Here is a tiny trained network, its code and every weight. The questions are about switching its units off for an input and a class, where a switched-off unit gives its printed mean instead of its output.

import numpy as np


def w(rows, s, z=0):
    codes = np.array(rows[::2]) - 128.0
    scale = np.full(codes.shape[1], s)
    scale[-1] = z or s
    return codes * scale


def norm(h):
    return h / np.sqrt((h * h).mean(-1, keepdims=True) + 1e-5)


def f(y):
    return np.maximum(y, 0)


def log_softmax(a):
    a = a - a.max(-1, keepdims=True)
    return a - np.log(np.exp(a).sum(-1, keepdims=True))


def net(x, mask):
    res = np.array(x, float).reshape(1, 4) / 4 @ E
    u = 0
    for l in range(4):
        y = f(norm(res) @ A[l][:, :-1].T + A[l][:, -1])
        res = res + np.where(mask[u : u + 9], y, B[l][:, -1]) @ B[l][:, :-1]
        u += 9
    return log_softmax(norm(res)[-1] @ U[:, :-1].T + U[:, -1])


A, B = {}, {}
E = w([
[215,207,254,21],'x0',
[111,126,45,127],'x1',
[53,91,196,34],'x2',
[142,131,200,131],'x3',
],0.0067)
A[0] = w([
[139,99,202,58,127],'L0N0',
[152,158,79,122,112],'L0N1',
[164,110,100,222,107],'L0N2',
[172,208,161,103,202],'L0N3',
[156,105,131,179,107],'L0N4',
[207,69,126,185,60],'L0N5',
[120,147,121,131,82],'L0N6',
[132,143,238,2,152],'L0N7',
[87,120,65,113,253],'L0N8',
],0.01,0.0028)
B[0] = w([
[29,64,157,144,197],'L0N0',
[166,131,188,118,155],'L0N1',
[78,232,99,53,182],'L0N2',
[170,167,69,93,213],'L0N3',
[88,254,119,124,151],'L0N4',
[67,101,174,131,157],'L0N5',
[148,126,107,173,128],'L0N6',
[137,177,36,105,254],'L0N7',
[117,131,158,81,188],'L0N8',
],0.0058,0.0091)
A[1] = w([
[148,165,115,123,157],'L1N0',
[5,91,72,68,225],'L1N1',
[181,160,123,106,72],'L1N2',
[120,169,60,128,79],'L1N3',
[128,162,85,111,155],'L1N4',
[128,169,111,234,252],'L1N5',
[143,38,93,119,135],'L1N6',
[116,142,114,174,164],'L1N7',
[180,44,123,188,159],'L1N8',
],0.012,0.002)
B[1] = w([
[48,98,136,158,170],'L1N0',
[105,72,188,149,255],'L1N1',
[149,146,40,149,168],'L1N2',
[150,142,131,137,187],'L1N3',
[130,158,116,96,188],'L1N4',
[112,137,202,1,165],'L1N5',
[163,110,193,168,141],'L1N6',
[179,72,114,25,146],'L1N7',
[117,94,50,113,128],'L1N8',
],0.0077,0.012)
A[2] = w([
[197,199,10,85,73],'L2N0',
[147,189,106,107,129],'L2N1',
[102,90,102,90,117],'L2N2',
[76,84,142,127,252],'L2N3',
[95,156,160,129,236],'L2N4',
[30,170,207,47,114],'L2N5',
[118,111,91,136,34],'L2N6',
[164,167,122,152,207],'L2N7',
[163,109,114,110,167],'L2N8',
],0.011,0.0017)
B[2] = w([
[170,117,210,133,224],'L2N0',
[98,81,139,234,183],'L2N1',
[197,139,78,53,163],'L2N2',
[209,108,135,190,185],'L2N3',
[238,45,34,142,166],'L2N4',
[76,170,50,126,251],'L2N5',
[134,112,158,148,130],'L2N6',
[114,11,161,254,152],'L2N7',
[83,176,70,26,137],'L2N8',
],0.0068,0.012)
A[3] = w([
[117,79,136,174,189],'L3N0',
[164,83,72,58,127],'L3N1',
[158,96,205,247,241],'L3N2',
[128,146,167,123,240],'L3N3',
[167,153,143,185,201],'L3N4',
[95,136,93,122,130],'L3N5',
[49,200,120,70,250],'L3N6',
[135,87,111,91,205],'L3N7',
[132,127,82,105,101],'L3N8',
],0.013,0.0013)
B[3] = w([
[148,25,220,86,185],'L3N0',
[112,188,147,115,217],'L3N1',
[115,189,64,73,255],'L3N2',
[161,77,15,122,150],'L3N3',
[211,138,254,184,193],'L3N4',
[154,181,135,82,180],'L3N5',
[79,111,45,72,238],'L3N6',
[114,170,120,153,187],'L3N7',
[104,235,74,126,183],'L3N8',
],0.0074,0.008)
U = w([
[31,234,13,10,200],'0',
[65,173,192,137,27],'1',
[222,248,154,154,199],'2',
[81,143,98,210,35],'3',
[135,111,120,171,2],'4',
[24,7,169,70,174],'5',
[83,152,148,178,10],'6',
],0.013,0.0098)

Each question gives the input, the list of numbers given to net, and the class t.
The units are the neurons (one row each of A and B). Each row of codes is followed by its name. A weight is (code - 128) times the scale printed after its matrix; where a second scale follows, it is the last column's (A, B and U).
mask holds one flag per neuron, layer by layer. A switched-off neuron (its flag False) gives its mean, the last column of its row in B, instead of its output. The means were averaged over made-up inputs and are rounded, as every weight is.
A unit's drop is (log p(t) with every unit on - log p(t) with that unit switched off) / (log p(t) with every unit on - log p(t) with every unit switched off).
unit that matters most: the unit with the biggest drop
k most important neurons: the k neurons with the biggest drops, biggest first
k most important neurons of layer l: the k neurons of layer l with the biggest drops, biggest first
drop of u: that unit's drop, to one decimal
input [-8,8,2,7], class 5: unit that matters most -> L1N1
input [1,5,-3,-7], class 2: 2 most important neurons -> [L0N0, L0N1]
input [0,-4,-6,2], class 0: 3 most important neurons -> [L1N5, L0N5, L2N3]
input [0,-6,-7,1], class 0: 2 most important neurons -> [L1N5, L0N5]
input [1,8,-7,-2], class 2: 4 most important neurons of layer 2 -> [L2N0, L2N5, L2N1, L2N7]
input [8,6,-1,0], class 2: 2 most important neurons -> [L2N0, L2N5]
input [-2,7,1,5], class 5: 2 most important neurons of layer 0 -> [L0N7, L0N3]
input [-6,1,2,7], class 5: 2 most important neurons -> [L1N1, L0N7]
input [1,-1,-2,4], class 2: 2 most important neurons -> [L3N4, L0N3]
input [3,-2,0,-6], class 2: 3 most important neurons -> [L1N5, L2N0, L2N5]
input [-7,-7,2,-6], class 5: drop of L0N7 -> 1.0
input [-1,-7,-8,5], class 0: drop of L2N8 -> 0.0
input [2,-1,-3,2], class 2: drop of L3N4 -> 0.1
input [2,5,-4,6], class 2: unit that matters most -> L3N4
